Below are the code and all the weights of a small trained network. Each question names an input and a class and asks about switching units off, where a switched-off unit gives its printed mean instead of its output.

import numpy as np


def w(rows, s, z=0):
    codes = np.array(rows[::2]) - 128.0
    scale = np.full(codes.shape[1], s)
    scale[-1] = z or s
    return codes * scale


def f(y):
    return y / 2 * (1 + np.tanh(0.7978845608 * (y + 0.044715 * y**3)))


def log_softmax(a):
    a = a - a.max(-1, keepdims=True)
    return a - np.log(np.exp(a).sum(-1, keepdims=True))


def net(x, mask):
    res = np.array(x, float).reshape(1, 4) / 4 @ E
    y = f(res @ A[0][:, :-1].T + A[0][:, -1])
    res = res + np.where(mask, y, B[0][:, -1]) @ B[0][:, :-1]
    return log_softmax(res[-1] @ U[:, :-1].T + U[:, -1])


A, B = {}, {}
E = w([
[182,148,166,178,94,83,178,189,208,146],'x0',
[139,84,109,173,221,179,147,244,80,139],'x1',
[138,97,169,85,190,22,147,145,147,79],'x2',
[200,165,223,93,118,144,22,160,68,136],'x3',
],0.011)
A[0] = w([
[176,171,151,94,102,145,73,149,124,157,52],'n1',
[179,157,181,29,103,132,105,185,80,108,24],'n2',
[152,88,104,170,177,154,163,185,77,131,85],'n3',
[178,149,166,87,143,124,115,124,90,153,83],'n4',
[121,88,107,143,146,113,94,195,153,172,12],'n5',
[254,187,142,125,147,144,93,102,98,149,109],'n6',
[161,112,144,140,208,184,118,217,124,137,44],'n7',
[81,97,115,7,157,166,96,74,94,100,45],'n8',
[135,76,170,69,180,105,179,118,134,86,5],'n9',
[90,93,119,166,177,75,204,89,151,172,139],'n10',
[83,110,99,90,171,146,118,105,53,128,66],'n11',
[131,165,87,168,8,190,160,149,114,184,106],'n12',
[114,150,86,124,124,196,116,100,96,209,98],'n13',
[113,112,72,164,149,115,166,133,117,146,51],'n14',
[131,211,141,69,60,89,120,75,186,110,28],'n15',
[136,101,140,32,175,21,136,142,139,19,35],'n16',
[199,173,176,172,78,111,183,191,217,182,67],'n17',
[36,131,92,148,105,140,184,84,185,110,74],'n18',
],0.0093,0.0032)
B[0] = w([
[122,121,70,115,166,172,133,194,173,115,190],'n1',
[133,155,53,125,179,172,148,143,191,90,209],'n2',
[57,116,181,124,60,121,113,135,164,112,226],'n3',
[137,104,71,104,159,175,166,109,137,91,177],'n4',
[141,169,174,156,61,135,132,90,179,120,160],'n5',
[180,106,93,62,161,202,156,144,152,58,207],'n6',
[112,80,180,130,40,133,104,122,170,93,239],'n7',
[210,98,128,210,89,121,196,85,122,219,225],'n8',
[72,224,89,151,121,126,119,118,70,122,178],'n9',
[151,137,120,73,174,159,135,156,139,105,212],'n10',
[254,142,129,177,57,78,197,32,165,191,200],'n11',
[85,195,161,148,171,67,91,118,37,62,242],'n12',
[128,170,165,161,162,109,136,130,50,88,206],'n13',
[137,111,106,111,125,182,121,177,189,120,172],'n14',
[62,65,203,145,12,155,96,121,158,112,227],'n15',
[89,202,144,210,157,119,99,174,80,91,237],'n16',
[206,150,104,180,175,44,191,27,133,220,247],'n17',
[117,81,46,90,180,191,129,144,184,87,227],'n18',
],0.0084,0.011)
U = w([
[131,117,45,88,177,208,142,153,198,98,102],'0',
[210,141,125,184,107,106,182,102,149,248,105],'1',
[63,87,204,138,4,158,111,142,194,112,101],'2',
[83,221,145,165,176,116,113,148,36,80,102],'3',
[124,74,158,101,167,114,116,137,112,133,252],'4',
[102,82,134,26,145,112,87,171,87,221,78],'5',
],0.012,0.019)

Each question gives the input, the list of numbers given to net, and the class t.
The units are the neurons (one row each of A and B). Each row of codes is followed by its name. A weight is (code - 128) times the scale printed after its matrix; where a second scale follows, it is the last column's (A, B and U).
mask holds one flag per neuron, in row order. A switched-off neuron (its flag False) gives its mean, the last column of its row in B, instead of its output. The means were averaged over made-up inputs and are rounded, as every weight is.
A unit's drop is (log p(t) with every unit on - log p(t) with that unit switched off) / (log p(t) with every unit on - log p(t) with every unit switched off).
The circuit of an input: a set's keep is (log p(t) with only the set's units on - log p(t) with every unit switched off) / (log p(t) with every unit on - log p(t) with every unit switched off). Starting from the 12 units with the biggest drops (on a tie, the unit counted first), units are removed one at a time, each time the one whose removal leaves the highest keep (on an exact tie, the one counted first), for as long as the keep stays at least 0.8.
circuit, biggest first: the units of the circuit, biggest drop first
top k neurons: the k neurons with the biggest drops, biggest first
drop of u: that unit's drop, to one decimal
input [-7,5,-4,5], class 1: circuit, biggest first => n11
input [5,-2,8,-6], class 3: top 2 neurons => n16; n9
input [-5,6,5,-3], class 2: circuit, biggest first => n3; n7
input [8,0,-5,8], class 0: top 2 neurons => n6; n1
input [-6,2,5,2], class 1: top 2 neurons => n8; n11
input [2,-2,-3,1], class 4: top 4 neurons => n16; n9; n8; n11
input [1,-6,-7,3], class 3: top 3 neurons => n12; n7; n13
input [-1,4,2,3], class 2: circuit, biggest first => n7; n17
input [-2,8,-2,5], class 2: top 2 neurons => n7; n3
input [-1,-2,6,-5], class 3: top 4 neurons => n16; n9; n6; n2
input [6,-4,-6,6], class 0: top 4 neurons => n6; n1; n8; n11
input [-7,-1,-6,5], class 1: top 2 neurons => n8; n11
input [4,5,5,0], class 2: top 2 neurons => n7; n12
input [-7,0,7,0], class 1: top neuron => n8
input [-8,2,2,7], class 1: top 3 neurons => n8; n11; n18
input [0,-2,5,4], class 3: top 2 neurons => n16; n18
input [4,8,2,3], class 2: drop of n7 => 0.1
input [-7,-5,2,2], class 1: drop of n8 => 0.4
input [2,-4,-7,-1], class 3: drop of n12 => 0.4
input [-2,5,1,4], class 2: circuit, biggest first => n7
